[  8.5  41.9  -2.1  -6.0   0.5   5.9   4.7 -15.6 -12.4   6.0  24.7  -8.5
  -0.2  -0.2  -1.3   2.1  -9.7   7.6 -18.9 -12.3  33.4 -20.2  -1.0  -5.0
  15.0   7.6 -27.5  -4.0 -13.9 -12.4   8.5  -0.7  23.5 -13.4  12.2  15.3
  -0.9   9.4 -24.4  19.6 -12.5 -19.0 -24.5  -5.3 -11.9 -12.4  11.1  -5.5
  11.2  -8.1   3.6  -0.1   5.0  10.5 -11.9 -14.7 -10.8   1.3   4.8  47.9
  -3.8   3.2  34.5   8.6   1.6   3.7   2.0] => <24>.[56]
[  1.9  30.0  -1.9   2.7  -6.9  -1.5   5.6  -4.8  -3.8  -8.5  23.8  -6.0
  24.4 -20.4 -12.1   3.1  -6.4  -6.1  -3.7  -9.4 -16.9  -7.9  -4.5  -3.5
   3.3   8.4 -12.9 -12.5   7.3 -17.2   9.6  -0.1  23.5  -3.8   9.7  -4.5
   5.8  -2.1  -8.5  11.7   4.1 -22.1  -0.3   3.8  -0.5  -7.4  -4.9   9.5
  -5.2 -10.1  -5.3   3.6   4.7  -2.8  -5.8  -7.8  -7.8   5.9   6.7  22.6
   7.2   6.0  29.3   6.6  -4.6  -1.8   5.0] => <15>.[65]
[  7.1   6.9   1.8   0.7   8.6 -11.0   2.3  -4.3   7.6  -8.7   2.4  -5.1
  25.8  -3.5  -8.2  10.4   7.4  -6.7   1.3  -0.1 -35.7  -4.5  -7.0  -2.8
  17.2  -3.8 -20.2 -11.0  -1.9  -9.8   3.5  18.8   2.0 -16.6  -6.6   9.3
   4.6 -14.5 -16.6  -9.5  10.4  -2.7 -12.8  -3.6   5.4   2.7 -12.7   7.3
  -1.1 -11.6   4.4  -8.5  -6.6  -5.1   2.8  -5.4  -3.3   7.2  -2.1   2.7
   0.2  28.2  15.4   6.3 -13.8  -5.6 -10.8] => <15>.[59]
[ -1.1  66.2   6.1   2.2 -15.6  12.3  -2.7  -2.3   1.7 -14.2  36.1   0.2
  -1.1  -3.0  -6.7  -8.9   6.7   6.6  -5.5  -6.7   9.5 -18.0  -9.4   4.5
   3.7   5.8  -7.7  -6.7   3.8 -12.6   1.0  -5.4  17.1  -6.6   8.1  -4.8
   6.2   8.1 -13.8  29.3  -7.7 -36.8 -16.4   6.8 -12.9  -6.6  13.9  12.4
  -2.1   3.3 -10.2   2.3  12.4  -2.6 -10.3  -0.7  -4.3   7.4  22.6  33.7
  -5.0  -2.3  32.4   7.0 -13.6  -3.5  -7.8] => <15>.[59]
[ 10.2  36.5   7.7  -0.8   0.9   3.7  -1.9 -10.4  -5.3   1.1  13.0  -6.4
 -12.8   6.5   7.7  -0.6  -0.4  -0.1 -10.1  -4.1  18.8 -16.4  -5.5  -1.2
  16.6   4.1 -25.8  -4.4  -6.1  -6.3   6.6  12.3   3.9  -6.4   5.6  14.0
  -1.4   7.0 -26.1   4.0   0.2  -8.7 -20.4  -1.8  -1.8  -5.2   1.1  -7.4
   7.1  -2.2  -1.1  -9.9   4.0  -1.9  -6.0  -7.9  -4.6   7.4   0.1  19.2
  -8.3   7.7  22.6   1.7  -8.7  -3.4  -6.9] => <24>.[57]
[  4.2  -6.2  -2.6  -4.2   0.2  -9.5   5.8  -6.4   8.7  -7.5  -0.2  -1.5
  15.6  -7.4 -16.8  15.4  -1.0  -8.2  -0.8  -3.3 -37.1  -4.0  -5.5 -11.4
  17.2  -8.8 -17.3  -9.4  -2.9  -5.1   6.7   7.7   9.0  -4.5   0.5   6.2
   9.1 -15.8 -10.5  -9.8   1.7 -16.2 -12.3  -6.7  -0.9  -5.4  -6.0  16.9
  -8.7  -7.2   4.3  -0.7   4.9  -6.9   0.5   2.9  -3.1  -0.8  -5.3   4.4
   8.4  23.7  16.4  10.2 -15.3   0.4  -5.0] => <15>.[59]
[  6.2  23.5   3.0   0.2 -23.1  11.2   0.1  -8.7   2.7 -13.3  31.5  -4.7
  -8.3   1.3  -7.5   1.1  -2.8  -3.7  -1.2   2.1  -7.5  -8.5  -7.1   3.5
   2.2  -6.0  -6.2  -6.2  12.4 -18.6   5.8 -13.3   6.8   8.3  24.8  -9.4
   3.5  10.7 -13.2  26.5  -7.3 -40.6  -5.9   5.6 -13.1  -8.1   6.9  23.6
   8.4   6.1 -14.9   5.2  11.3  -6.9  -7.7   6.9  -2.9   2.4   9.3  32.8
   0.4  -9.1  25.8   8.8  -9.3   2.8  -4.1] => <15>.[59]
[  2.8  48.5   7.5   0.5 -13.8  12.8  -2.3 -10.1  -4.5  -1.9  19.1  -3.5
 -24.3   9.2   5.4  -3.8  -9.6   4.5  -5.6  -0.2  38.0 -13.1  -6.8   2.1
   8.0   7.8 -18.1  -0.7   9.0  -9.6   8.7 -10.1  10.5 -10.9  20.0   3.2
  -8.2  18.1 -25.2  18.2  -5.9 -30.2 -10.4   1.2  -9.8 -12.5   6.8   4.4
  13.0   0.8  -9.5   1.7   6.4  -3.6  -8.0  -5.6   3.3   1.3   6.1  32.0
  -8.4 -18.3  28.2   0.6  -7.8   1.3   6.6] => <24>.[56]
[  3.6   3.9   7.1  -2.6 -11.7   8.2  -1.8 -22.4   0.6   7.1   3.1  -2.4
 -54.5  18.7   1.3  14.7 -17.0   5.5  -0.3   0.6  32.9 -20.3 -14.0  -2.8
   8.0 -10.0  -5.8  -7.1  19.9 -29.3   4.6 -11.7  12.6  -9.5  33.5   2.0
   0.1   2.6 -21.9  -8.2  -9.2 -27.9   5.6  -7.8 -14.8 -20.4   4.5  14.6
  17.8  -4.6 -10.5   2.5  11.1 -11.2   5.0   1.1   1.8  -8.2   4.7  22.6
  -6.7 -13.8   4.8   1.6 -19.2  -0.6   8.8] => <24>.[56]
[  6.2  86.8   2.4   3.5  -3.5  20.0   3.2   0.0 -20.7  -5.3  42.3 -10.4
   8.4  -5.8   6.9 -22.8  -1.1  10.2 -18.3 -19.1  62.2 -27.0   6.4   8.1
   1.3  24.5 -29.6   3.3 -14.6   0.0   8.0 -17.3  18.3 -10.0   4.1   2.7
  -8.3  28.2 -17.2  45.0 -13.6 -29.9 -34.1   6.6  -6.0  -5.6  24.3 -11.0
  -4.7  -4.6  -0.8  -0.1   5.2  17.3 -27.7 -17.3 -10.9  17.8   4.5  47.7
  -6.0 -10.4  38.4  -2.5   9.5  -1.5   4.8] => <24>.[56]
[  6.6  45.7  -0.4  -3.6   6.0  18.3  -1.1 -10.4  -8.7   6.4  16.8  -4.2
  -1.7   1.2  -1.9  -8.2  -6.0   1.3 -17.8  -9.7  29.1 -15.8  -1.8  -1.6
  11.3  10.5 -19.5  -8.0  -7.2  -6.7   3.8   7.4  11.3 -12.0   2.7  14.5
  -8.1   9.1 -19.6   8.6  -5.4  -6.8 -17.9  -2.5  -1.1 -11.0   5.2  -8.0
   7.6  -8.4   4.5  -3.6   4.9   9.9 -12.7 -15.7  -5.3   2.6   6.4  16.7
  -9.4   3.2  24.6  -2.3   0.4  -2.5  -1.1] => <24>.[56]
[  6.9 -30.9  -7.3  -6.7   2.6  -5.9   0.9 -16.7   3.6   5.6  -3.3  -1.5
  -5.5  -5.5  -9.9  12.4 -14.2  -5.0  -4.1   0.6 -21.3  -3.7  -4.4 -10.9
  10.8  -5.6 -10.8  -7.8   4.8 -14.4   7.7   9.8  14.0  -7.8   5.9   6.9
   1.5  -8.2 -12.7 -17.5   4.5  -3.6   3.6  -8.0  -5.5 -11.7  -9.1   6.3
  12.4 -14.4   1.2   1.3   8.3  -1.8   4.2  -5.1   0.4  -5.6  -7.1   5.5
   2.2   4.8  10.7   2.5  -1.5   0.1   3.9] => <15>.[65]
[  6.0  22.2  -0.2  -5.0  -3.6   4.6   1.6 -16.7 -11.1   5.1   3.2  -2.4
 -22.5  10.7   8.4   0.3  -2.5  12.0  -9.4  -8.9  35.2 -19.9  -1.6  -0.4
  16.0  -0.5 -13.3  -4.2  -3.9  -9.8  -2.1   0.5  12.3 -10.1  11.2  13.0
   0.0   4.2 -19.8   4.1  -5.8  -9.7 -13.7  -7.0 -16.0 -13.0  -0.4  -4.5
  11.4  -0.3  -2.4  -5.4   5.2   8.4 -14.2  -7.1  -5.8  -2.7   0.4  21.2
  -7.3   7.7  24.0   4.3  -9.8  -1.2   2.8] => <24>.[56]
[  6.6  86.0  10.1   0.7   9.5   9.0  -4.6   0.0  -8.5   0.8  26.5   1.6
  14.3  -9.0   2.0 -18.7   2.4 -11.0 -16.5  -1.3  35.4 -10.3  -5.2  -6.5
   8.1  24.5 -23.7   0.7  -3.3  -4.1   7.3  13.5  -0.5  -3.1 -11.4  16.5
  -5.9  14.6 -21.5  20.5   3.6  -5.1 -23.4   4.3   5.7   0.7  10.5 -14.5
  -0.1  -2.3   0.3  -5.8   1.4   4.5 -18.5  -8.5  -0.1  11.9  10.5  13.6
  -4.4   1.8  29.5   2.3  -2.8  -6.3  -7.7] => <24>.[57]
[  1.9  49.8   0.0   0.5 -16.7   7.6  -7.6   2.8   2.7 -20.5  40.0  -2.7
 -24.6  -1.8 -15.3  -6.8  -6.5 -11.3  -3.3   8.6  -4.7  -3.4  -4.2  -0.7
  -9.7   4.6   7.8  -3.5   8.5 -13.0   9.9 -16.1   4.5   0.8  25.3 -16.6
   0.9  13.1  -9.6  23.0  -7.1 -33.9   1.6  11.7 -16.9   0.7  14.0  23.0
  -2.0   7.2 -19.2   9.0  17.0  -8.4  -5.4   5.3   3.0   3.2  25.7  33.8
   5.3 -12.2  14.7   1.1  10.3   4.1   0.9] => <15>.[65]
[  1.7  11.3  -1.5  -1.5  -5.3   3.9   0.9  -1.5   4.3  -6.1  15.6  -3.3
   4.3  -6.8 -14.0  -2.8 -11.8  -9.7  -3.9   1.6 -10.1 -13.3  -3.1  -3.4
  -1.5  -0.6  -7.8  -4.4  14.5 -16.6   9.8  -9.4   5.7   0.5  14.4  -7.1
   5.8   5.5  -5.2  17.1  -4.5 -33.0  -3.0   1.6  -8.2  -6.8   6.9  13.0
   3.7  -4.2 -11.1  10.0   4.6  -8.0  -3.6   1.4  -1.5   0.7   7.4  12.1
   9.8 -14.2  18.1   5.1  -4.3   1.8  -4.1] => <15>.[65]
[  5.8  57.5   4.0   2.1  -8.1   7.5   0.5  -5.7   1.6  -4.1  28.4  -7.6
   5.8  -5.5  -6.0  -0.6   4.2   4.1  -4.0  -8.7  -2.5 -15.1 -18.1   1.6
  15.6   7.9 -28.6  -8.7  -4.9 -14.6   5.6   2.2  15.6 -10.4   9.1   0.8
   6.4   0.9 -21.9  16.3  -4.3 -32.1 -19.3   3.8  -7.9 -11.3   3.5  14.5
   0.9   0.6  -5.4  -0.7   4.9   3.3 -10.0  -2.0  -5.7  10.8   9.0  35.6
  -3.8  15.1  33.8   9.3 -17.0  -5.7  -5.6] => <15>.[59]
[  1.2  39.2   5.7  -0.8 -26.1  13.2  -3.9  -3.2  20.9 -12.9  23.1  -4.0
 -16.5   2.8  -3.7   2.0   4.0   6.9  -0.9  -0.8 -12.1 -11.3  -3.7   1.6
   3.2  -1.2   6.2  -5.7   6.0  -9.5   6.0  -5.1   5.3  -3.6  19.7 -11.4
   2.8  10.1 -11.8  16.9  -7.4 -28.9  -4.9   8.4 -16.7  -2.1   6.8   9.9
   1.7   8.9 -12.8  -1.3  14.6  -8.6  -2.8   5.3  -1.6   3.1  16.9  28.2
  -2.0  -2.8  19.4   5.2 -10.8   0.0  -9.8] => <15>.[59]
[  6.7   5.0  -2.6  -1.7 -16.8   2.8   4.8 -11.7   3.7  -8.4  12.2  -7.8
  12.0  -8.5 -16.8   5.5 -13.0  -7.7  -2.6  -3.8 -16.3  -2.3  -0.8  -3.3
  -0.4  -5.6  -7.7  -6.0  19.7 -19.9   6.7 -10.6  18.7   0.2  14.6  -6.6
   7.9   0.9  -3.2  16.8  -2.2 -37.3  -4.3   4.2  -3.6 -11.3   3.0  15.3
  -1.5  -9.7  -9.5   4.7   7.5  -5.5  -5.3   5.2  -2.2   0.5   3.6  16.1
   9.1 -12.6  21.3   5.1  -6.1   2.3   6.5] => <15>.[65]
[  4.5  52.9   7.9   0.6 -15.7  11.2  -6.6  -5.0   2.3  -9.0  26.9  -2.9
   0.0  -3.1 -10.4 -12.2  -0.1  -1.4  -8.1  -3.8  -1.4  -5.9  -4.1   1.6
   1.9  10.1  -0.6   0.3   9.3 -12.3   4.0  -0.4   4.1  -1.2  14.9  -6.6
  -5.8  13.6 -14.5  27.9 -11.0 -30.1 -10.8   6.0  -9.8  -1.9   8.8  -4.9
   3.4   4.0 -11.3   3.7  13.0  -5.6  -9.6  -4.9  -0.4   1.2  17.0  25.7
   1.7 -11.2  25.2   2.8  -2.7   1.4  -9.5] => <15>.[65]
[  2.3  67.2   3.2  -0.5   1.9   5.6  -1.2  -4.1 -14.3  -5.1  24.7  -7.6
   0.0  -3.0   8.8 -10.9   2.2   3.8 -11.5 -15.8  42.4 -21.6  -3.4   4.8
  10.6  16.9 -24.8  -2.8 -10.7  -3.4   1.0   2.5  20.6 -11.9   5.2   7.6
  -6.6   7.2 -16.6  19.4  -6.1 -26.8 -15.3  -1.5  -4.8  -7.6   3.4  -6.6
   2.2  -5.5  -0.9  -3.1  -0.1  10.0 -10.2 -12.6 -11.2   7.0  18.0  33.6
 -13.0  13.6  29.7   3.9  -2.6  -4.1   5.9] => <24>.[56]
[  3.9  82.0   8.5  -2.2 -15.6  16.8  -4.9  -2.5  -1.5  -8.7  35.1  -2.5
  10.8  -6.1  -4.3 -19.8   3.8  -0.7 -11.6  -8.0  22.0 -14.4   2.2   6.8
  -1.9  17.0   1.7  -3.6  13.2 -10.4   9.5  -4.6   0.2   0.9   7.8  -0.6
 -10.8  19.8 -13.4  37.2  -5.4 -29.3 -20.3  10.6  -5.2  -4.2  12.8   0.9
   6.0   7.6 -13.8   4.9   9.5  -0.7 -14.3  -9.9  -5.5  10.9  20.8  26.9
  -1.4 -14.0  38.4  -0.3  -0.4   3.4 -20.8] => <24>.[57]
[  2.2  77.4   1.5   1.3   1.5   9.4  -0.4  -7.4 -11.9   0.8  25.3  -9.9
  -6.9  -2.3   0.1 -11.8  -7.9   5.9 -15.4 -13.4  54.0 -15.2   0.3   0.0
   5.2  12.8 -32.3   0.4  -4.3 -15.1   4.9 -13.1  14.9 -10.9   3.4   7.6
  -8.2  12.4 -16.0  23.2 -11.6 -24.3 -19.0   0.4  -8.0 -10.5  14.1  -0.5
   6.5  -5.1  -1.5   3.9   2.6   7.2 -12.0 -11.6  -3.8  10.2   9.0  23.5
 -11.0  -4.4  31.2  -0.4   1.3  -5.7   9.2] => <24>.[56]
[ 11.8  69.3  -0.5  -1.4   2.6   3.4   0.6  -3.2 -12.1   2.4  23.1  -5.3
  41.1 -13.7   2.3 -24.8   1.6  -7.9 -19.7 -11.0  16.6 -10.7   4.2   3.4
   4.6  22.6 -22.2   0.1  -1.1   1.6  14.3  11.1   1.3  -0.8 -15.6   7.9
 -17.5  24.4 -20.3  32.7  -2.3 -13.9 -36.0   3.0   5.1   1.2   8.2 -16.2
  -5.1  -6.1   5.2  -2.1   3.1   4.7 -19.4 -18.3  -6.5  14.6   1.2  19.6
   5.2  -6.8  34.4  -4.8  13.9   1.2 -13.0] => <24>.[57]
[  9.3  59.0   5.5  -1.5   3.7   3.1  -7.1  -3.2  -9.2   0.4  24.5  -6.5
  -4.1  -2.2   1.0 -12.2  -2.1  -2.4 -16.8  -6.3  18.3 -13.7  -3.1  -2.1
  10.6  17.1 -20.3  -3.6  -5.5  -1.6   6.9  10.4   2.3  -3.6  -1.1   8.4
 -13.2  14.1 -23.8  14.0  -1.7  -6.3 -14.3   0.6  -4.6   0.5   5.5  -6.2
  11.4  -5.1   0.2  -5.2   7.0   2.4 -10.4 -11.8  -4.0   9.0  11.6  20.8
  -6.7   0.6  25.0  -1.6   0.5  -1.2  -6.9] => <24>.[57]
[ -3.3  51.3   2.1   1.9 -18.1  12.4   0.4  -1.5  -5.5  -5.2  31.5  -4.1
 -14.0  -3.0  -5.1  -6.6  -6.9   4.7  -1.6 -14.4  17.8  -7.6  -1.2   4.6
  -5.3   9.8  -2.1  -3.2  14.3 -14.3   6.9 -18.4  17.2  -4.7  22.4 -11.9
   5.1  14.1  -6.9  24.7  -8.5 -39.1  -2.6   4.7 -12.3  -8.3   7.6   8.0
   2.1   3.1 -15.4   6.6   4.5  -3.7  -5.7  -4.9  -4.8   4.3  15.4  30.7
  -2.5 -18.0  25.4   2.1  -1.2   1.4   5.5] => <15>.[65]
[  3.8 -17.9  -1.2  -1.8  -6.3   3.2  -2.9  -6.4  14.3 -13.3   7.8   0.5
 -57.3  24.1 -13.5  10.2  -7.1   8.5   5.9  10.7 -16.8  -1.4 -12.2  -6.1
   2.7 -20.0   1.3  -8.9   0.8 -24.8   0.5 -10.2  -2.2  -4.4  27.9  -6.6
   2.9  -7.1  -6.0 -11.7 -14.8 -25.3  13.5  -1.7 -19.9  -6.6  14.1  28.0
   8.2   8.8 -10.2   7.6  16.5 -13.6   7.4  23.8   7.8  -8.3   9.1  12.2
   5.8   5.5 -16.8   3.6 -24.2  -5.2   2.8] => <15>.[59]
